Each row has a class, written after it.
253  317  272  -165  208  -118  487  33  -181  -9  507  -290  72  111  -206  -206  -300  542  97  134  -25  -4  141  -243  171  -57  62  -182  61  -285  348  -231  153  -246  -65  80  570 -> z209
290  35  132  114  158  96  135  -187  -17  -178  215  -220  -70  143  -306  -20  165  -154  -73  138  -70  277  198  111  -157  158  -65  181  158  -48  -105  48  -153  -315  95  176  143 -> z197
-463  648  -137  -141  403  -59  442  51  91  113  585  -143  309  280  -119  -273  4  298  265  -125  68  45  -613  152  262  178  -53  -372  -593  174  266  -129  37  -399  155  71  176 -> z197
268  -20  207  -206  162  -146  26  191  143  -83  69  -519  199  -220  -270  -310  104  419  414  -102  393  251  -47  165  224  -240  -51  30  -27  -258  59  -400  -96  44  156  -44  -40 -> z500
-287  655  -109  -28  428  -14  460  -65  19  44  811  -220  219  306  -93  -220  24  85  177  -17  -7  -34  -535  204  217  245  -12  -503  -503  112  394  -51  60  -445  138  -22  316 -> z752
260  -80  241  -196  179  -115  46  95  128  -82  51  -494  200  -218  -278  -311  110  363  354  -62  409  261  49  163  166  -251  -72  -13  -32  -210  91  -372  -147  51  128  -29  -41 -> z324
377  26  238  72  245  5  27  -157  9  -245  0  -235  -9  48  -382  -243  151  -70  -10  98  -54  506  152  96  -105  62  -51  117  155  -131  -1  -98  -218  -301  234  244  144 -> z324
318  -221  337  -132  179  367  512  0  0  328  81  -53  225  -34  15  -3  81  413  148  -100  88  -14  69  -22  -22  -22  -66  -126  -81  -273  -85  -372  -1  201  -209  196  -15 -> z210
324  63  113  -126  80  -171  -139  155  185  -283  18  -421  31  -207  -361  -312  169  81  278  -188  430  243  -272  230  94  -195  -75  15  181  -132  -93  -350  -9  52  244  -125  -12 -> z197
-434  705  -171  -76  409  -36  482  31  26  92  724  -129  277  322  -114  -213  -61  257  219  -118  16  96  -597  115  234  244  -71  -429  -579  136  261  -147  19  -428  101  97  186 -> z743
360  47  133  -156  103  -122  -163  80  172  -262  -12  -389  28  -200  -379  -350  128  5  207  -200  397  266  -238  210  61  -209  -80  21  130  -137  -37  -348  -46  28  240  -97  14 -> z111
477  417  179  -13  261  -94  456  -130  2  -37  133  -246  1  -145  -158  -276  -393  142  -66  342  139  -75  211  48  37  -214  89  -234  293  -166  154  -390  186  -26  -39  -141  551 -> z274
300  -31  207  -188  210  -68  109  128  122  -78  21  -482  144  -234  -290  -292  51  392  350  -82  419  290  26  153  220  -211  -83  -8  -14  -228  55  -426  -100  87  117  -111  -1 -> z141
324  22  136  99  122  111  72  -173  17  -201  134  -243  -101  72  -335  -48  194  -183  -61  173  -47  305  201  110  -148  120  -50  263  243  -40  -142  15  -151  -289  160  194  145 -> z197
-393  592  -162  -81  387  -74  439  -21  101  69  671  -133  302  296  -114  -223  51  211  186  -89  77  83  -602  167  261  189  -102  -444  -574  231  265  -185  44  -346  136  108  184 -> z141
397  44  158  -115  94  -127  -224  109  175  -293  -16  -408  41  -213  -360  -371  148  8  238  -198  392  254  -238  231  56  -218  -66  -15  151  -166  -73  -352  -51  76  225  -127  -39 -> z743
-316  650  -163  2  505  -10  611  -45  -69  84  899  -235  201  384  -103  -103  18  136  174  21  -58  -10  -490  136  167  326  -13  -503  -484  136  418  -46  7  -531  76  64  357 -> z111
429  255  225  -19  267  22  323  -222  120  -17  -8  -175  -8  -190  -224  -378  -324  92  -114  315  154  28  273  61  2  -240  37  -204  246  -136  179  -392  88  34  -18  -128  484 -> z743
325  -208  346  -155  169  349  609  20  19  365  29  -123  210  -61  28  -26  81  463  182  -44  107  15  107  -7  39  -54  -49  -133  -40  -237  -134  -407  5  268  -197  143  60 -> z324
390  54  66  -90  89  -152  -132  94  156  -281  25  -450  9  -214  -353  -298  131  7  244  -98  370  232  -246  224  17  -178  -56  36  205  -141  -71  -405  -38  36  212  -132  3 -> z803
340  -60  149  104  167  158  28  -295  107  -210  38  -201  -111  80  -377  -123  244  -280  -163  191  -38  368  215  172  -167  106  -109  246  205  46  -153  -9  -205  -254  209  189  167 -> z197
325  4  228  -195  190  -145  149  156  64  -140  42  -525  116  -200  -322  -233  78  420  323  -53  362  295  99  131  182  -187  -37  25  21  -249  43  -369  -111  66  143  -88  22 -> z197
405  -46  163  -124  80  -97  -263  94  254  -288  -56  -395  26  -269  -368  -373  189  -11  252  -186  444  257  -257  263  62  -226  -93  4  163  -145  -74  -370  -29  114  268  -149  -78 -> z218
377  -171  257  71  141  145  41  -293  35  -148  132  -210  -52  76  -311  -118  262  -200  -99  148  -26  346  217  163  -133  64  -138  181  161  -8  -146  31  -147  -189  199  195  104 -> z218
303  -341  339  -126  139  463  453  -26  51  372  -3  -83  215  -82  23  12  152  393  201  -100  95  36  144  28  13  -43  -84  -59  -61  -240  -136  -353  2  277  -147  99  -100 -> z324
383  43  177  83  250  -7  -27  -125  -5  -262  -6  -209  -37  28  -431  -254  126  -106  -59  45  -64  542  63  108  -140  51  -63  134  202  -107  -16  -125  -220  -328  225  237  117 -> z197
355  57  157  -160  115  -147  -193  143  216  -247  -89  -409  48  -232  -339  -419  153  46  272  -182  438  214  -271  249  76  -245  -62  15  135  -127  -120  -360  -19  100  222  -162  -42 -> z209
368  -84  180  117  145  174  75  -280  51  -180  193  -201  -124  99  -321  -56  221  -240  -175  127  -28  342  253  128  -146  137  -130  208  195  9  -186  59  -153  -260  147  198  101 -> z752
315  228  250  -108  202  209  654  108  -196  167  340  -293  192  79  -78  -98  -5  532  365  -148  -31  -137  -216  -72  -116  84  110  -14  2  -460  72  -258  122  -130  -229  137  168 -> z500
-312  575  -69  -34  480  37  493  -114  33  71  747  -193  198  355  -110  -197  52  97  111  19  -62  44  -435  200  221  301  -67  -522  -583  180  384  -50  -1  -356  164  -31  301 -> z218
262  -62  255  -149  198  255  676  88  -129  360  144  -72  211  40  69  61  -39  460  179  -87  38  -46  54  -58  16  -3  -10  -195  -99  -254  -81  -326  41  125  -270  170  64 -> z274
-377  492  -147  -60  404  27  320  -78  106  62  717  -84  278  315  -162  -243  55  90  158  -163  40  180  -624  192  211  219  -180  -421  -611  224  255  -157  32  -354  167  74  83 -> z141
264  -12  252  -205  185  -105  43  131  117  -98  49  -480  176  -200  -306  -328  76  371  344  -101  391  293  68  132  186  -222  -54  5  -59  -250  81  -324  -162  -36  132  -37  -13 -> z752
-384  525  -159  -66  381  -24  366  10  90  120  679  -53  282  286  -76  -220  46  169  166  -139  33  123  -659  189  266  206  -163  -480  -584  226  209  -188  89  -292  193  46  96 -> z803
285  -149  271  -140  143  273  564  51  -8  314  114  -147  190  -61  -3  -5  70  460  271  -54  117  -14  -34  15  12  -44  -17  -73  -28  -264  -114  -392  17  164  -174  160  42 -> z218
-360  515  -70  -105  364  4  254  -37  183  30  615  -91  264  250  -194  -326  74  142  143  -161  91  207  -572  188  282  150  -148  -408  -615  155  220  -158  29  -302  243  49  111 -> z752
281  318  259  -147  205  -117  458  23  -144  36  486  -336  105  76  -176  -244  -263  507  110  154  -14  -79  107  -201  140  -63  72  -172  49  -216  346  -215  152  -239  -79  128  525 -> z752
305  110  346  -111  305  297  610  5  -139  166  226  -258  166  65  -111  -192  63  520  329  -161  25  -46  -122  1  -86  85  51  -61  -42  -410  30  -218  96  -107  -170  61  111 -> z274
326  180  67  -133  114  -92  -71  139  154  -255  60  -481  -14  -189  -352  -328  115  47  251  -127  385  189  -248  208  73  -140  -3  16  130  -130  -15  -318  -50  -16  213  -163  52 -> z743
260  204  285  -143  232  -36  421  -58  -169  38  588  -328  88  96  -200  -234  -252  468  103  129  -4  -66  125  -203  108  -74  36  -133  64  -263  413  -195  120  -291  -63  84  510 -> z210
308  -102  260  -91  255  299  638  14  -42  304  68  -127  169  -20  -36  14  35  442  162  -17  47  -8  74  4  -49  15  -27  -104  17  -222  -86  -364  10  122  -188  161  69 -> z197
473  369  193  -32  298  19  404  -202  80  -17  89  -242  -42  -152  -224  -345  -417  75  -131  342  116  -57  239  5  13  -197  88  -175  268  -156  204  -401  118  -4  -34  -215  599 -> z210
298  -178  304  -158  131  408  500  14  -14  335  -7  -124  181  -56  46  43  37  366  222  -48  78  -61  169  -17  -24  -30  38  -62  -59  -272  -89  -303  -27  171  -207  96  12 -> z324
-433  717  -162  -66  434  -53  466  17  90  54  713  -142  262  296  -137  -257  -47  249  228  -127  73  79  -660  144  247  236  -78  -409  -576  93  282  -186  43  -397  152  33  196 -> z210
351  243  334  -95  303  239  675  60  -206  173  258  -313  193  84  -78  -171  -49  543  350  -77  -48  -129  -77  -59  -133  87  129  -54  -18  -475  84  -246  61  -147  -270  77  210 -> z209
-325  614  -134  -37  474  -24  512  -30  6  62  801  -171  166  393  -114  -197  28  95  63  -20  -83  10  -544  144  160  325  -80  -542  -524  238  331  -85  26  -414  119  -16  292 -> z803
346  106  272  -110  185  299  621  82  -186  208  247  -181  150  69  -54  -43  7  443  292  -196  -20  -83  -144  -78  -74  94  54  -45  -9  -401  -10  -233  132  -19  -223  54  132 -> z209
-337  694  -142  -3  464  -39  592  -26  -5  71  780  -233  194  331  -108  -182  29  188  141  58  -61  22  -476  157  193  328  -23  -489  -528  164  353  -78  30  -403  109  3  313 -> z752
293  269  343  -197  203  -87  462  5  -206  54  514  -316  122  102  -144  -278  -307  526  123  83  -13  -115  103  -223  147  -129  51  -167  56  -269  374  -210  164  -235  -117  109  542 -> z141
257  -254  314  -147  141  320  585  62  -37  351  23  -71  194  -38  -21  59  83  471  183  -81  39  50  95  -29  -6  -11  -69  -65  -25  -259  -144  -355  14  230  -164  167  -19 -> z197
372  -29  192  94  225  -12  -23  -132  39  -236  23  -240  10  4  -395  -282  200  -102  26  91  -24  469  74  107  -150  12  -58  132  197  -150  32  -136  -208  -275  176  273  90 -> z324
315  -142  324  -158  203  274  620  41  -24  346  22  -144  239  -51  -3  -40  14  493  254  -27  86  -26  83  1  -4  -79  -1  -100  -31  -301  -64  -402  7  158  -211  175  91 -> z197
405  33  118  -119  49  -145  -138  158  184  -270  -18  -443  32  -243  -350  -346  176  45  250  -159  416  250  -248  200  47  -224  -53  49  226  -156  -76  -383  -33  62  224  -105  -20 -> z324
295  -255  320  -157  180  340  533  -2  22  358  -3  -60  229  -43  10  5  105  419  176  -77  102  30  131  -23  -3  -60  -52  -97  -93  -203  -126  -363  -47  187  -217  215  13 -> z111
468  336  201  -15  278  -18  332  -236  123  -52  17  -244  -14  -166  -234  -351  -347  44  -132  401  105  -45  300  58  -15  -191  90  -203  231  -95  184  -364  108  2  -7  -180  552 -> z752
-366  514  -133  -82  367  20  269  -48  224  61  603  -81  291  213  -159  -332  107  151  166  -133  129  191  -612  218  291  153  -156  -426  -616  217  209  -200  57  -277  217  46  97 -> z752
402  46  124  -116  78  -197  -207  149  174  -302  -47  -438  61  -230  -332  -342  177  12  268  -137  412  244  -221  251  63  -223  -44  -2  163  -152  -54  -367  -47  36  230  -78  -42 -> z274
278  -182  287  -103  176  331  523  -21  68  320  9  -110  203  -78  -13  -25  94  383  185  -12  103  32  89  58  -21  -21  -37  -118  -74  -223  -150  -391  -13  217  -175  135  -11 -> z752
408  100  144  54  251  -40  93  -87  -37  -208  40  -260  -45  65  -365  -275  95  -100  4  115  -57  399  54  54  -153  21  -2  140  197  -105  -1  -127  -194  -333  123  198  236 -> z209
-312  509  -102  -23  481  43  459  -169  86  88  775  -184  228  311  -99  -171  70  21  129  3  13  19  -458  266  221  240  -69  -543  -547  217  406  -77  13  -421  212  -69  297 -> z111
282  31  174  -167  226  -124  155  119  102  -108  43  -499  148  -197  -277  -258  49  395  338  -23  408  230  88  131  157  -183  -43  -24  12  -224  65  -380  -116  24  52  -64  33 -> z209
309  -257  383  -122  234  315  522  -31  -7  304  34  -69  227  -31  -21  -50  113  429  187  -109  100  61  90  34  22  -44  -103  -150  -65  -257  -119  -328  20  201  -150  157  -22 -> z274
387  -20  147  -124  90  -154  -221  113  212  -290  -9  -415  41  -260  -345  -336  167  14  262  -161  448  259  -217  279  121  -240  -99  -27  176  -157  -67  -384  14  104  295  -164  -71 -> z274
274  -70  311  -113  228  306  671  27  -87  326  157  -194  184  38  5  13  39  524  198  -54  39  -25  104  -24  -32  63  -15  -99  -51  -256  -141  -278  7  67  -226  158  48 -> z752
308  286  307  -108  231  203  725  105  -297  195  374  -305  190  164  -40  -84  -51  528  359  -149  -90  -170  -142  -78  -137  124  138  -70  -38  -456  59  -167  89  -197  -260  122  193 -> z743
-458  595  -220  -79  385  -44  411  -1  102  106  731  -108  278  294  -106  -196  1  217  198  -96  55  137  -631  162  299  221  -114  -435  -583  213  252  -188  41  -414  174  84  156 -> z803
290  -109  229  -199  151  -79  -18  110  178  -136  18  -478  147  -258  -323  -298  101  363  367  -100  453  299  15  165  238  -243  -105  20  -2  -237  64  -421  -87  100  187  -109  -35 -> z141
261  -139  235  -115  201  327  545  -13  -22  282  70  -127  173  -17  -25  60  39  407  171  -17  42  17  107  0  -4  33  -29  -92  -43  -185  -72  -381  -10  123  -143  122  27 -> z141
453  434  195  -55  287  -29  478  -171  -1  -30  71  -221  -34  -129  -232  -296  -481  138  -121  333  89  -23  259  -35  -12  -192  88  -161  297  -202  154  -384  108  -31  -77  -110  632 -> z500
350  59  64  -136  70  -160  -101  156  111  -278  69  -476  7  -201  -369  -287  134  99  250  -136  376  285  -223  172  92  -175  -42  43  168  -174  10  -364  -29  -8  232  -100  9 -> z274
389  44  145  -106  113  -167  -188  73  191  -280  -43  -397  44  -205  -358  -345  95  -13  180  -161  410  257  -189  218  79  -227  -80  -3  170  -142  -73  -359  -70  63  246  -153  22 -> z210
263  342  333  -181  253  -107  418  2  -189  14  509  -317  115  133  -190  -287  -336  465  145  74  4  -122  164  -199  102  -121  105  -224  22  -290  391  -137  105  -326  -124  62  532 -> z743
-318  571  -169  14  474  -5  521  -112  98  90  728  -164  206  292  -102  -181  64  22  118  79  -6  65  -481  234  228  277  -58  -530  -527  236  321  -105  -8  -370  136  -14  330 -> z752
324  -156  259  -172  187  -109  -77  89  211  -154  -59  -411  135  -286  -348  -319  151  322  290  -113  474  378  67  213  208  -278  -139  -2  0  -226  -17  -421  -113  157  214  -103  -106 -> z111
388  115  63  -111  90  -193  -87  137  111  -255  40  -428  32  -197  -337  -316  82  11  248  -119  387  253  -267  205  44  -211  -43  11  163  -145  -54  -379  -43  23  169  -104  53 -> z209
-385  544  -115  -92  373  18  366  -56  162  55  597  -133  267  251  -150  -306  99  182  170  -76  82  145  -552  174  206  184  -98  -377  -572  194  251  -170  4  -329  160  102  139 -> z324
478  215  328  -60  237  33  292  -196  130  -14  20  -172  61  -187  -217  -382  -298  126  -113  255  167  38  281  50  76  -273  -13  -270  202  -172  176  -411  156  146  38  -168  462 -> z324
290  264  329  -138  280  -91  486  -35  -197  36  479  -248  122  85  -169  -235  -345  474  124  108  6  -80  149  -217  158  -113  30  -240  81  -273  394  -205  144  -231  -117  82  579 -> z141
336  111  334  -136  215  262  578  63  -147  210  229  -264  224  67  -68  -183  35  470  350  -160  7  -104  -146  -46  -75  15  72  -30  -48  -380  45  -261  51  -91  -231  100  165 -> z141
343  -147  299  -220  122  -93  -5  122  157  -98  53  -463  177  -233  -309  -333  146  338  346  -153  438  297  20  160  196  -267  -106  -22  -34  -270  21  -369  -81  119  140  -58  -58 -> z752
339  250  344  -91  307  236  742  72  -254  153  277  -303  188  100  -73  -80  -54  598  360  -134  -40  -105  -55  -79  -94  130  106  -61  -27  -482  64  -227  85  -127  -248  86  168 -> z141
461  262  192  -47  268  17  290  -254  139  -28  39  -225  0  -169  -221  -352  -333  27  -123  345  132  -14  253  88  13  -227  49  -207  224  -56  193  -410  129  20  34  -222  512 -> z209
